Below is a small trained network, with its code and all its weights. Each question gives an input and a class and asks what happens when units are switched off, that is, made to give their printed mean instead of their output.

import numpy as np


def w(rows, s, z=0):
    codes = np.array(rows[::2]) - 128.0
    scale = np.full(codes.shape[1], s)
    scale[-1] = z or s
    return codes * scale


def f(y):
    return np.maximum(y, 0)


def log_softmax(a):
    a = a - a.max(-1, keepdims=True)
    return a - np.log(np.exp(a).sum(-1, keepdims=True))


def net(x, mask):
    res = np.array(x, float).reshape(1, 2) / 4 @ E
    y = f(res @ A[0][:, :-1].T + A[0][:, -1])
    res = res + np.where(mask, y, B[0][:, -1]) @ B[0][:, :-1]
    return log_softmax(res[-1] @ U[:, :-1].T + U[:, -1])


A, B = {}, {}
E = w([
[223,178,219,129,72,7,110],'x0',
[80,90,168,197,191,60,46],'x1',
],0.011)
A[0] = w([
[121,159,101,59,83,202,212,252],'N0',
[239,234,227,152,57,74,97,185],'N1',
[79,72,159,192,188,101,1,176],'N2',
[160,146,72,30,55,219,218,227],'N3',
[20,100,51,167,238,254,100,215],'N4',
[207,205,202,120,81,70,76,144],'N5',
[162,83,129,162,151,60,117,253],'N6',
[58,74,128,232,231,101,65,118],'N7',
],0.0082,0.0022)
B[0] = w([
[107,127,2,137,172,110,217,203],'N0',
[49,112,167,44,183,167,121,252],'N1',
[209,177,220,180,135,106,50,218],'N2',
[122,162,58,201,159,121,200,224],'N3',
[92,40,146,146,215,167,120,253],'N4',
[99,110,154,81,145,220,97,223],'N5',
[104,188,226,123,84,71,91,176],'N6',
[213,165,155,196,178,91,64,219],'N7',
],0.0097,0.015)
U = w([
[115,83,145,164,67,55,132,151],'0',
[229,61,114,87,88,81,102,23],'1',
[180,227,75,184,113,65,184,122],'2',
[85,119,210,25,124,154,90,178],'3',
[181,46,150,137,2,105,129,33],'4',
[74,62,107,107,205,185,162,158],'5',
[211,56,114,119,2,122,92,2],'6',
[241,128,190,236,165,98,59,119],'7',
],0.0093,0.0072)

Each question gives the input, the list of numbers given to net, and the class t.
The units are the neurons (one row each of A and B). Each row of codes is followed by its name. A weight is (code - 128) times the scale printed after its matrix; where a second scale follows, it is the last column's (A, B and U).
mask holds one flag per neuron, in row order. A switched-off neuron (its flag False) gives its mean, the last column of its row in B, instead of its output. The means were averaged over made-up inputs and are rounded, as every weight is.
A unit's drop is (log p(t) with every unit on - log p(t) with that unit switched off) / (log p(t) with every unit on - log p(t) with every unit switched off).
The circuit of an input: a set's keep is (log p(t) with only the set's units on - log p(t) with every unit switched off) / (log p(t) with every unit on - log p(t) with every unit switched off). Starting from all 8 units, units are removed one at a time, each time the one whose removal leaves the highest keep (on an exact tie, the one counted first), for as long as the keep stays at least 0.8.
units of the circuit, in order: the units of the circuit, biggest drop first
unit that matters most: the unit with the biggest drop
top k neurons: the k neurons with the biggest drops, biggest first
drop of u: that unit's drop, to one decimal
input [0,-1], class 2: units of the circuit, in order	(N4 N1)
input [6,-7], class 5: unit that matters most	N3
input [-2,-6], class 2: units of the circuit, in order	(N1 N3)
input [-1,-3], class 2: top 4 neurons	(N1 N4 N5 N3)
input [7,-7], class 5: top 3 neurons	(N3 N0 N2)
input [-2,-7], class 2: units of the circuit, in order	(N1 N3)
input [-1,-4], class 2: top 4 neurons	(N1 N4 N5 N3)
input [-8,3], class 7: top 3 neurons	(N7 N1 N2)
input [8,-8], class 5: top 2 neurons	(N3 N0)
input [7,7], class 3: top 3 neurons	(N1 N5 N3)
input [0,-3], class 2: top 2 neurons	(N4 N1)
input [2,-7], class 2: top 2 neurons	(N4 N3)
input [-4,4], class 7: drop of N2	0.0
input [7,-5], class 3: drop of N4	0.1
input [5,-8], class 5: drop of N1	0.3
input [4,-7], class 5: unit that matters most	N1
input [0,0], class 0: drop of N7	0.3
